Below are the code and all the weights of a small trained network. Each question names an input and a target symbol and asks about switching units off, where a switched-off unit gives its printed mean instead of its output.

import numpy as np


def w(rows, s, z=0):
    codes = np.array(rows[::2]) - 128.0
    scale = np.full(codes.shape[1], s)
    scale[-1] = z or s
    return codes * scale


def f(y):
    return np.maximum(y, 0)


def softmax(a):
    e = np.exp(a - a.max(-1, keepdims=True))
    return e / e.sum(-1, keepdims=True)


def log_softmax(a):
    a = a - a.max(-1, keepdims=True)
    return a - np.log(np.exp(a).sum(-1, keepdims=True))


def net(x, mask):
    ids = ['Ξβγεηθπψ'.index(c) for c in x.split()]
    T = len(ids)
    res = E[ids] + P[:T]
    u = 0
    for l in range(3):
        q, k, v = (res @ M[l].T for M in (Q, K, V))
        z = softmax(np.where(np.tri(T) > 0, q @ k.T / 3**0.5, -1e9)) @ v
        res = res + np.where(mask[u], z, O[l][:, -1]) @ O[l][:, :-1]
        u += 1
        y = f(res @ A[l][:, :-1].T + A[l][:, -1])
        res = res + np.where(mask[u : u + 4], y, B[l][:, -1]) @ B[l][:, :-1]
        u += 4
    return log_softmax(res[-1] @ U[:, :-1].T + U[:, -1])


Q, K, V, O, A, B = {}, {}, {}, {}, {}, {}
E = w([
[145,82,194,218,139,166,106,101,124,146,126],'Ξ',
[113,158,203,229,136,149,117,158,180,77,128],'β',
[87,145,88,45,253,97,96,69,160,145,93],'γ',
[108,72,228,231,63,112,88,120,144,96,204],'ε',
[85,138,89,20,154,105,183,180,214,91,161],'η',
[109,76,161,254,83,101,206,164,145,123,127],'θ',
[189,115,141,181,231,100,98,158,124,92,217],'π',
[188,144,87,132,190,157,57,151,140,121,122],'ψ',
],0.013)
P = w([
[96,137,95,160,76,183,101,75,181,160,143],'0',
[133,127,114,154,188,126,137,151,201,128,123],'1',
[128,154,125,131,185,199,176,150,78,83,151],'2',
[235,200,174,110,96,98,163,62,152,150,195],'3',
[136,95,134,148,153,98,113,167,210,134,97],'4',
[107,151,135,133,174,188,149,145,63,65,127],'5',
[210,217,172,121,82,72,180,82,147,167,171],'6',
[151,37,156,135,121,60,102,170,218,119,81],'7',
[94,139,146,137,165,168,139,151,53,41,123],'8',
[199,226,183,137,64,45,198,87,143,175,152],'9',
[167,40,83,139,75,86,120,192,191,97,50],'10',
[72,122,120,119,158,160,122,146,61,7,154],'11',
],0.012)
Q[0] = w([
[234,125,45,88,3,115,184,189,92,230,109],'0.h0',
[41,143,206,141,169,107,160,28,26,130,171],'0.h0',
[198,149,235,152,179,31,54,78,238,128,113],'0.h0',
],0.0068)
K[0] = w([
[74,130,164,173,195,254,131,88,179,161,205],'0.h0',
[93,124,95,107,50,59,240,150,124,177,115],'0.h0',
[181,72,173,117,119,36,71,139,191,172,73],'0.h0',
],0.0075)
V[0] = w([
[125,206,157,61,145,142,155,217,243,2,213],'0.h0',
[27,162,144,53,87,201,136,163,136,112,154],'0.h0',
[95,158,74,230,131,87,211,84,180,183,144],'0.h0',
],0.0044)
O[0] = w([
[58,131,254,144,196,36,101,102,160,57,229,252],'0.h0',
[39,137,177,101,120,150,82,113,77,176,90,33],'0.h0',
[129,190,46,175,111,116,214,117,239,50,167,200],'0.h0',
],0.007,0.0036)
A[0] = w([
[164,2,109,116,127,92,158,122,188,114,58,249],'0.n0',
[189,155,96,8,240,100,160,165,149,163,65,231],'0.n1',
[41,123,126,187,15,217,77,28,155,166,127,198],'0.n2',
[116,169,88,81,173,75,107,81,69,117,142,196],'0.n3',
],0.0057,0.0018)
B[0] = w([
[84,168,173,121,237,137,67,173,188,169,111,231],'0.n0',
[122,167,198,218,195,158,155,145,120,115,95,254],'0.n1',
[147,146,103,214,201,253,144,105,171,152,54,169],'0.n2',
[107,149,180,120,148,188,141,103,99,169,124,193],'0.n3',
],0.0081,0.005)
Q[1] = w([
[136,147,178,191,206,163,81,127,253,95,168],'1.h0',
[47,54,59,117,151,161,68,237,129,146,97],'1.h0',
[155,103,60,89,101,73,60,78,253,231,118],'1.h0',
],0.0079)
K[1] = w([
[92,34,56,82,135,169,46,117,183,91,72],'1.h0',
[147,221,22,86,79,222,230,1,76,105,189],'1.h0',
[170,215,143,120,120,114,132,32,236,227,164],'1.h0',
],0.0061)
V[1] = w([
[99,249,159,76,187,132,140,105,139,143,8],'1.h0',
[23,99,182,107,131,66,255,185,156,147,129],'1.h0',
[204,189,185,146,120,126,35,143,109,23,114],'1.h0',
],0.0071)
O[1] = w([
[97,31,110,87,184,95,89,51,143,100,123,255],'1.h0',
[79,72,36,171,147,162,145,160,152,185,253,91],'1.h0',
[179,143,126,52,69,182,2,98,128,60,165,193],'1.h0',
],0.0093,0.0069)
A[1] = w([
[187,254,159,77,32,91,136,135,96,228,170,6],'1.n0',
[166,198,104,98,185,126,116,102,169,136,150,193],'1.n1',
[113,198,90,182,125,231,218,144,22,81,158,171],'1.n2',
[127,180,93,62,222,209,88,87,59,229,99,156],'1.n3',
],0.0062,0.0024)
B[1] = w([
[186,130,237,130,107,124,167,129,85,29,2,146],'1.n0',
[146,94,113,198,11,120,139,100,143,145,118,255],'1.n1',
[84,38,78,115,116,110,188,182,94,8,39,193],'1.n2',
[207,91,100,121,79,132,154,170,137,82,197,204],'1.n3',
],0.0088,0.0079)
Q[2] = w([
[121,136,174,142,139,138,130,214,136,170,119],'2.h0',
[49,70,111,25,154,121,114,139,2,131,117],'2.h0',
[148,124,153,114,96,167,190,136,61,95,194],'2.h0',
],0.0082)
K[2] = w([
[106,136,174,204,182,181,195,155,98,51,88],'2.h0',
[133,151,77,31,68,161,204,89,18,108,205],'2.h0',
[111,124,163,3,114,75,74,246,35,146,147],'2.h0',
],0.0059)
V[2] = w([
[99,130,202,117,97,24,132,150,132,63,216],'2.h0',
[253,104,114,103,157,56,218,167,134,35,194],'2.h0',
[155,135,160,204,131,48,74,72,64,189,179],'2.h0',
],0.0046)
O[2] = w([
[65,185,186,175,191,155,144,139,211,98,33,97],'2.h0',
[124,245,81,173,145,114,47,118,66,120,3,254],'2.h0',
[135,112,87,86,134,143,206,182,102,82,28,10],'2.h0',
],0.0078,0.0037)
A[2] = w([
[113,171,66,90,144,42,97,31,161,239,242,128],'2.n0',
[227,95,147,118,3,117,227,195,148,211,139,1],'2.n1',
[193,164,147,56,18,38,96,51,116,168,79,213],'2.n2',
[137,173,227,117,115,153,109,30,18,60,50,96],'2.n3',
],0.0062,0.00076)
B[2] = w([
[23,46,176,118,34,170,50,162,69,200,22,175],'2.n0',
[78,136,153,80,240,248,114,97,59,95,222,156],'2.n1',
[67,218,87,92,135,40,182,4,65,157,153,189],'2.n2',
[112,95,117,17,130,104,217,254,167,193,174,253],'2.n3',
],0.0071,0.013)
U = w([
[90,136,147,111,54,160,127,160,103,212,149,153],'Ξ',
[135,169,163,109,72,110,204,153,186,170,76,101],'β',
[174,132,44,145,181,128,207,172,217,214,231,104],'γ',
[203,239,196,191,53,200,84,91,221,131,108,253],'ε',
[69,249,243,107,248,226,115,62,48,108,204,134],'η',
[112,79,119,142,91,102,151,65,89,11,24,141],'θ',
[100,163,65,84,71,34,155,87,108,124,222,58],'π',
[198,19,149,4,81,206,150,212,163,66,216,93],'ψ',
],0.004,0.0031)

Each question gives the input, a string of symbols that net reads in full, and the target symbol t.
The units are the heads (3 rows each of Q, K, V and O) and the neurons (one row each of A and B). Each row of codes is followed by its name. A weight is (code - 128) times the scale printed after its matrix; where a second scale follows, it is the last column's (O, A, B and U).
mask holds one flag per unit, layer by layer, with each layer's heads first. A switched-off unit (its flag False) gives its mean, the last column of its rows in O or B, instead of its output. The means were averaged over made-up inputs and are rounded, as every weight is.
A unit's drop is (log p(t) with every unit on - log p(t) with that unit switched off) / (log p(t) with every unit on - log p(t) with every unit switched off).
The circuit of an input: a set's keep is (log p(t) with only the set's units on - log p(t) with every unit switched off) / (log p(t) with every unit on - log p(t) with every unit switched off). Starting from the 12 units with the biggest drops (on a tie, the unit counted first), units are removed one at a time, each time the one whose removal leaves the highest keep (on an exact tie, the one counted first), for as long as the keep stays at least 0.8.
units of the circuit, in order: the units of the circuit, biggest drop first
unit that matters most: the unit with the biggest drop
k most important neurons: the k neurons with the biggest drops, biggest first
top k neurons in layer l: the k neurons of layer l with the biggest drops, biggest first
input θ Ξ γ π η, target Ξ: most important neuron : [0.n2]
input ψ ψ η, target η: 2 most important neurons : [0.n0, 0.n2]
input η θ θ η η γ γ β η, target η: units of the circuit, in order : [2.h0, 0.h0]
input β γ ψ γ, target θ: units of the circuit, in order : [1.h0, 2.n3, 2.n0]
input γ ψ π θ γ, target θ: units of the circuit, in order : [1.h0, 2.n3]
input γ θ γ θ π γ γ ψ Ξ ε β γ, target ψ: units of the circuit, in order : [1.n3, 2.n2]
input β β Ξ ε β ψ ψ, target ε: units of the circuit, in order : [1.h0, 2.h0, 2.n3, 1.n1]
input γ γ ψ ψ θ ψ ψ θ ψ β ψ, target θ: units of the circuit, in order : [1.h0, 2.n3]
input γ ψ β ψ θ η π π η ε, target β: 3 most important neurons : [2.n3, 1.n0, 2.n2]
input ψ ε η η γ θ β θ π, target θ: 2 most important neurons : [1.n2, 2.n3]
input η ψ ψ γ β π η ε θ γ η, target γ: units of the circuit, in order : [1.h0, 0.n0]
input γ β β ε ψ β ψ η γ ε, target Ξ: top 2 neurons in layer 0 : [0.n0, 0.n1]
input ψ π π η π ψ ψ θ, target β: 2 most important neurons : [2.n3, 0.n2]
input Ξ η ε γ, target Ξ: unit that matters most : 2.n0
input θ π Ξ ψ β Ξ ε ψ, target Ξ: 3 most important neurons : [0.n2, 2.n0, 1.n2]
input ε ψ ε η Ξ β Ξ ψ ψ, target ψ: units of the circuit, in order : [2.n3, 1.h0]
input β β γ θ, target ε: units of the circuit, in order : [2.n3, 2.h0, 1.h0]
input γ π γ γ γ Ξ ψ Ξ γ, target ψ: units of the circuit, in order : [2.n2, 1.n3]
input ψ η γ η, target Ξ: units of the circuit, in order : [2.n0, 1.h0, 0.n0, 1.n2]
input θ γ ψ β Ξ θ β Ξ, target Ξ: unit that matters most : 2.h0
input π Ξ θ ψ Ξ, target ε: units of the circuit, in order : [2.n3, 1.h0]
input π η ε θ η, target ε: 2 most important neurons : [0.n1, 2.n3]
input γ ψ ψ γ, target π: top 2 neurons in layer 2 : [2.n2, 2.n3]
input Ξ Ξ β γ γ, target π: 3 most important neurons : [0.n2, 2.n2, 1.n3]
input η γ ε π θ θ π, target γ: 2 most important neurons : [1.n2, 0.n0]
input ψ ψ θ θ γ θ γ Ξ η θ η, target β: 2 most important neurons : [0.n1, 2.n3]
